Below is a small trained network, with its code and all its weights. Each question gives an input and a class and asks what happens when units are switched off, that is, made to give their printed mean instead of their output.

import numpy as np


def w(rows, s, z=0):
    codes = np.array(rows[::2]) - 128.0
    scale = np.full(codes.shape[1], s)
    scale[-1] = z or s
    return codes * scale


def f(y):
    return np.maximum(y, 0)


def log_softmax(a):
    a = a - a.max(-1, keepdims=True)
    return a - np.log(np.exp(a).sum(-1, keepdims=True))


def net(x, mask):
    res = np.array(x, float).reshape(1, 6) / 4 @ E
    y = f(res @ A[0][:, :-1].T + A[0][:, -1])
    res = res + np.where(mask, y, B[0][:, -1]) @ B[0][:, :-1]
    return log_softmax(res[-1] @ U[:, :-1].T + U[:, -1])


A, B = {}, {}
E = w([
[220,171,109,2,186,50,141,218,191,199,156],'x0',
[124,130,124,120,135,125,115,114,119,133,130],'x1',
[131,127,120,136,128,120,134,120,137,133,131],'x2',
[132,133,148,131,115,136,129,141,130,131,120],'x3',
[147,236,32,157,41,122,27,192,196,38,138],'x4',
[210,59,85,147,62,177,115,169,42,194,234],'x5',
],0.0095)
A[0] = w([
[237,47,63,151,39,205,107,167,34,205,254,133],'N1',
[36,29,215,210,154,204,204,31,67,172,93,223],'N2',
[24,207,126,168,132,107,77,118,177,19,47,240],'N3',
[157,92,181,39,205,79,208,154,136,223,137,132],'N4',
[151,72,160,79,178,145,200,151,87,225,161,113],'N5',
[195,237,58,41,115,102,32,217,217,136,137,80],'N6',
[59,147,75,250,51,206,33,88,126,57,126,164],'N7',
[216,22,140,149,94,144,155,146,7,180,238,132],'N8',
[46,201,172,110,173,106,157,101,209,107,58,254],'N9',
[161,96,186,31,212,116,199,116,137,194,108,186],'N10',
[217,69,71,148,54,193,115,160,37,192,251,132],'N11',
],0.0075,0.0062)
B[0] = w([
[164,121,59,143,73,181,43,204,144,176,239,254],'N1',
[27,43,18,84,129,2,204,234,33,214,54,252],'N2',
[42,133,167,177,127,125,136,45,183,122,23,231],'N3',
[243,176,187,52,207,186,111,89,168,59,207,200],'N4',
[179,83,135,49,170,129,86,174,165,118,216,192],'N5',
[25,49,21,135,112,32,163,164,35,227,79,240],'N6',
[128,222,121,217,36,209,85,76,134,60,171,231],'N7',
[140,105,85,100,123,197,59,219,152,161,202,229],'N8',
[136,123,170,73,215,65,209,100,116,98,12,211],'N9',
[202,169,196,33,211,110,213,110,134,100,129,200],'N10',
[152,135,81,154,68,202,84,199,119,140,208,238],'N11',
],0.0084,0.019)
U = w([
[35,50,93,85,182,19,208,134,52,194,32,218],'0',
[79,30,41,98,92,87,114,226,54,235,170,181],'1',
[64,204,216,220,96,159,90,17,233,40,57,171],'2',
[161,244,111,238,35,223,59,117,135,41,197,89],'3',
[219,198,247,22,212,123,202,64,196,29,120,139],'4',
[253,129,186,54,174,200,63,160,227,107,217,5],'5',
],0.0078,0.0029)

Each question gives the input, the list of numbers given to net, and the class t.
The units are the neurons (one row each of A and B). Each row of codes is followed by its name. A weight is (code - 128) times the scale printed after its matrix; where a second scale follows, it is the last column's (A, B and U).
mask holds one flag per neuron, in row order. A switched-off neuron (its flag False) gives its mean, the last column of its row in B, instead of its output. The means were averaged over made-up inputs and are rounded, as every weight is.
A unit's drop is (log p(t) with every unit on - log p(t) with that unit switched off) / (log p(t) with every unit on - log p(t) with every unit switched off).
most important unit: the unit with the biggest drop
k most important neurons: the k neurons with the biggest drops, biggest first
drop when u is switched off: that unit's drop, to one decimal
input [2,5,-1,-8,1,-7], class 0: most important unit : N7
input [-7,3,3,2,1,8], class 3: 2 most important neurons : N7, N6
input [-7,7,2,8,1,1], class 3: 2 most important neurons : N7, N6
input [1,6,-8,-5,-1,7], class 5: 2 most important neurons : N6, N2
input [2,8,1,-1,0,7], class 5: 2 most important neurons : N2, N6
input [0,-3,5,6,7,7], class 3: 2 most important neurons : N2, N7
input [3,5,4,3,-1,5], class 5: drop when N2 is switched off : 0.2
input [-8,-3,7,-1,-5,-2], class 0: drop when N2 is switched off : 0.4
input [3,-4,-4,-1,-1,5], class 5: drop when N2 is switched off : 0.2
input [-2,-5,-2,-8,1,-1], class 2: 2 most important neurons : N6, N2
